Questions about the row below.
1) Give the smallest entry.
2) Give the entry just right of the largest entry.
3) Give the entry just right of 164.
[244  36  45 134 199 113 235 186 165 130 170 164 245 228]
1) 36
2) 228
3) 245

Read these off the table that follows.
1) Give the third entry on the diagonal from the top-right corner.
2) Give the bottom-right entry.
3) Give the largest entry in the first row.
4) Give the top entry of the column that holds the smallest entry.
5) Give the entry just right of the largest entry.
6) Give the entry directly above -2.
7) Give the 2nd smallest entry.
8) Give the entry directly below the largest entry.
[[  0   7  -5   2 -16   8]
 [  6  -8   4 -14 -15   2]
 [  6 -12  -4 -10   0  -4]
 [  7   4  13 -17 -14   3]
 [  7 -11   1  -6   4   0]
 [  4   2  -1   2 -18   8]
 [ -3 -17  -2   0   2   8]
 [ -1   3  -3   4 -15   8]
 [  7  -4  -3  -7 -18  -1]
 [ 21 -13  17 -20  16  13]
 [  6  20   1   6 -37  13]
 [  9 -17   0  -1   9   1]
 [  3   9  -5   8  -6  16]
 [ 12   1   3  -8 -19  -1]
 [  2 -12  -8  -7   6   9]
 [  3 -12   0  -4   6   7]]
1) -10
2) 7
3) 8
4) -16
5) -13
6) -1
7) -20
8) 6

Read these off the array that follows. Rows and columns are numbered from 1.
1) What is the entry directly above 469?
2) What is the entry in the bottom-right corner?
3) What is the entry directly above -743?
4) What is the entry at row 3, column 2?
5) What is the bottom-left entry?
6) What is the entry directly above 161?
7) What is the top-left entry?
[[ 757 -820  -55  774  283]
 [  83 -822  469  161 -743]
 [-211  752  836 -271  267]]
1) -55
2) 267
3) 283
4) 752
5) -211
6) 774
7) 757

X =
[[  6   5 -10  -5  -4   8   1  -2  12  -6]
 [  2  11  -6   1 -14  13  -3 -11   5 -13]
 [  4 -16  -7   0   8  -7   2   8  14   9]
 [-13  -2  -9  -4   4  -8 -17  15   9  -1]
 [ -3  18  19   0   2   5  -5  -6 -14 -14]
 [  3 -16 -29   2   5  -3  11   9  33  19]]
The entry in the top-left corner -> 6
The entry in the top-right corner is -6
The first entry of the largest entry's row: 3
Which number is the largest entry in the last column?
Answer: 19
The largest entry in the first row -> 12
The smallest entry in the last column: -14
Which number is the entry directly above the smallest entry?
Answer: 19
Which number is the second entry from the end, reading row by row?
Answer: 33
Which number is the entry just left of -10?
Answer: 5
The entry directly above the largest entry is -14
The entry just left of 18 is -3
Which number is the second smallest entry?
Answer: -17
The third entry in reading order: -10
Which number is the entry just left of the largest entry?
Answer: 9
The smallest entry in the first column -> -13
The third entry on the diagonal from the top-right corner -> 8
Which number is the 2nd entry on the diagonal from the top-right corner?
Answer: 5
The fourth entry, reading row by row -> -5

[[ 0.00  0.04  0.06  0.00 -0.29 -0.09  0.14 -0.15 -0.12 -0.12]
 [-0.06 -0.07  0.07 -0.02 -0.05  0.08 -0.06  0.21 -0.01  0.06]
 [-0.05  0.13  0.14  0.08 -0.24 -0.11  0.14  0.01 -0.20  0.01]
 [ 0.00 -0.03  0.01 -0.04 -0.16 -0.07  0.13 -0.20 -0.08 -0.15]
 [-0.05  0.13  0.14  0.08 -0.23 -0.11  0.14  0.02 -0.20  0.01]
 [-0.07 -0.08  0.06  0.08 -0.08  0.03 -0.03  0.20 -0.05  0.04]
 [ 0.00 -0.02  0.01 -0.04 -0.18 -0.08  0.13 -0.20 -0.08 -0.15]
 [-0.02  0.13  0.13  0.07 -0.30 -0.11  0.14 -0.03 -0.19 -0.04]]
Indices start at 1.
The bottom-right entry is -0.04
Which number is the entry in row 1 and column 1? 0.00
Which number is the entry in row 2 and column 1? -0.06
Which number is the entry in row 3 and column 1? -0.05
The bottom entry of the column that holds the smallest entry is -0.30
The entry at row 3, column 2 -> 0.13
Which number is the entry directly below -0.16? -0.23
The top entry of the column that holds the largest entry -> -0.15
The entry in the top-right corner is -0.12
The entry in row 1 and column 2: 0.04
Which number is the entry just left of the largest entry? -0.06
Which number is the entry at row 1, column 3? 0.06
The largest entry -> 0.21
Which number is the entry directly above the smallest entry? -0.18
The entry just left of the smallest entry is 0.07
Which number is the bottom entry of the column that holds the largest entry? -0.03
Which number is the entry just right of the largest entry? -0.01
Which number is the entry just right of -0.24? -0.11
